Below is a small trained network, with its code and all its weights. Each question gives an input and a class and asks what happens when units are switched off, that is, made to give their printed mean instead of their output.

import numpy as np


def w(rows, s, z=0):
    codes = np.array(rows[::2]) - 128.0
    scale = np.full(codes.shape[1], s)
    scale[-1] = z or s
    return codes * scale


def f(y):
    return y / 2 * (1 + np.tanh(0.7978845608 * (y + 0.044715 * y**3)))


def log_softmax(a):
    a = a - a.max(-1, keepdims=True)
    return a - np.log(np.exp(a).sum(-1, keepdims=True))


def net(x, mask):
    res = np.array(x, float).reshape(1, 6) / 4 @ E
    y = f(res @ A[0][:, :-1].T + A[0][:, -1])
    res = res + np.where(mask, y, B[0][:, -1]) @ B[0][:, :-1]
    return log_softmax(res[-1] @ U[:, :-1].T + U[:, -1])


A, B = {}, {}
E = w([
[10,107,163,154,83,151],'x0',
[128,124,190,62,190,68],'x1',
[166,136,202,236,154,101],'x2',
[190,222,187,167,52,100],'x3',
[143,119,130,94,122,57],'x4',
[124,254,103,91,188,197],'x5',
],0.0087)
A[0] = w([
[73,126,116,115,125,205,120],'neuron 1',
[170,41,63,196,91,125,153],'neuron 2',
[215,162,148,167,149,145,210],'neuron 3',
[135,115,130,124,224,246,142],'neuron 4',
[201,232,62,100,154,195,191],'neuron 5',
[209,217,137,121,107,110,187],'neuron 6',
[88,87,81,135,89,202,198],'neuron 7',
[132,78,143,48,155,11,148],'neuron 8',
[52,107,83,148,103,176,200],'neuron 9',
[97,164,93,119,103,239,224],'neuron 10',
[52,110,114,70,143,116,185],'neuron 11',
[141,147,138,150,195,174,130],'neuron 12',
[113,106,96,54,122,58,172],'neuron 13',
[2,159,122,122,126,188,196],'neuron 14',
[90,91,80,70,106,121,183],'neuron 15',
[162,164,244,165,129,99,189],'neuron 16',
[171,188,139,145,203,157,138],'neuron 17',
[184,161,145,87,114,76,172],'neuron 18',
[100,77,81,34,149,94,180],'neuron 19',
[189,212,96,98,95,177,138],'neuron 20',
[147,90,181,112,134,18,253],'neuron 21',
[132,158,214,234,103,58,192],'neuron 22',
[50,88,104,79,103,201,141],'neuron 23',
],0.0088,0.0045)
B[0] = w([
[75,175,114,132,132,141,181],'neuron 1',
[70,1,53,177,111,124,220],'neuron 2',
[190,122,98,167,93,90,204],'neuron 3',
[101,166,129,204,224,68,198],'neuron 4',
[181,166,52,131,156,129,254],'neuron 5',
[226,175,88,87,35,146,222],'neuron 6',
[33,123,93,171,141,186,220],'neuron 7',
[170,55,195,22,181,117,224],'neuron 8',
[24,134,117,148,124,185,220],'neuron 9',
[94,215,67,110,183,160,227],'neuron 10',
[118,151,154,89,175,173,216],'neuron 11',
[151,154,134,184,179,37,155],'neuron 12',
[164,78,137,83,188,142,201],'neuron 13',
[73,227,179,140,139,161,231],'neuron 14',
[87,102,138,73,179,194,214],'neuron 15',
[186,148,174,165,61,92,219],'neuron 16',
[169,138,113,170,163,63,186],'neuron 17',
[192,79,115,113,98,129,186],'neuron 18',
[131,117,150,75,208,148,240],'neuron 19',
[169,170,57,123,104,150,205],'neuron 20',
[200,50,202,110,128,155,242],'neuron 21',
[153,130,204,181,9,100,250],'neuron 22',
[65,147,123,114,186,214,226],'neuron 23',
],0.0072,0.0087)
U = w([
[39,201,96,95,176,207,45],'0',
[87,205,214,152,72,133,208],'1',
[98,134,81,96,131,86,5],'2',
[149,177,80,178,207,46,84],'3',
[220,197,2,96,97,155,168],'4',
[67,25,32,183,103,153,201],'5',
[180,93,208,142,31,109,76],'6',
[150,59,170,9,205,147,190],'7',
],0.0082,0.0031)

Each question gives the input, the list of numbers given to net, and the class t.
The units are the neurons (one row each of A and B). Each row of codes is followed by its name. A weight is (code - 128) times the scale printed after its matrix; where a second scale follows, it is the last column's (A, B and U).
mask holds one flag per neuron, in row order. A switched-off neuron (its flag False) gives its mean, the last column of its row in B, instead of its output. The means were averaged over made-up inputs and are rounded, as every weight is.
A unit's drop is (log p(t) with every unit on - log p(t) with that unit switched off) / (log p(t) with every unit on - log p(t) with every unit switched off).
The circuit of an input: a set's keep is (log p(t) with only the set's units on - log p(t) with every unit switched off) / (log p(t) with every unit on - log p(t) with every unit switched off). Starting from the 12 units with the biggest drops (on a tie, the unit counted first), units are removed one at a time, each time the one whose removal leaves the highest keep (on an exact tie, the one counted first), for as long as the keep stays at least 0.8.
circuit, biggest first: the units of the circuit, biggest drop first
top k neurons: the k neurons with the biggest drops, biggest first
drop of u: that unit's drop, to one decimal
input [-6,-2,-4,2,-4,-7], class 5: circuit, biggest first => (neuron 2)
input [2,-4,6,-3,-5,8], class 3: circuit, biggest first => (neuron 12; neuron 4)
input [-5,-3,0,-4,-3,3], class 3: circuit, biggest first => (neuron 4; neuron 12)
input [-8,6,7,5,5,4], class 6: top 3 neurons => (neuron 22; neuron 16; neuron 21)
input [5,6,8,-7,1,6], class 3: circuit, biggest first => (neuron 4; neuron 12)
input [-1,1,6,2,-6,7], class 4: top 4 neurons => (neuron 6; neuron 20; neuron 5; neuron 3)
input [3,3,1,8,-2,3], class 6: top 2 neurons => (neuron 22; neuron 16)
input [5,-8,-4,5,-4,-3], class 0: top 2 neurons => (neuron 10; neuron 14)
input [5,-8,-4,-2,6,-4], class 0: top 2 neurons => (neuron 23; neuron 14)
input [-3,1,4,4,-6,0], class 6: drop of neuron 22 => 0.4
input [-1,8,-3,8,2,4], class 4: drop of neuron 6 => 0.2
input [1,5,4,6,-1,8], class 4: drop of neuron 8 => 0.0
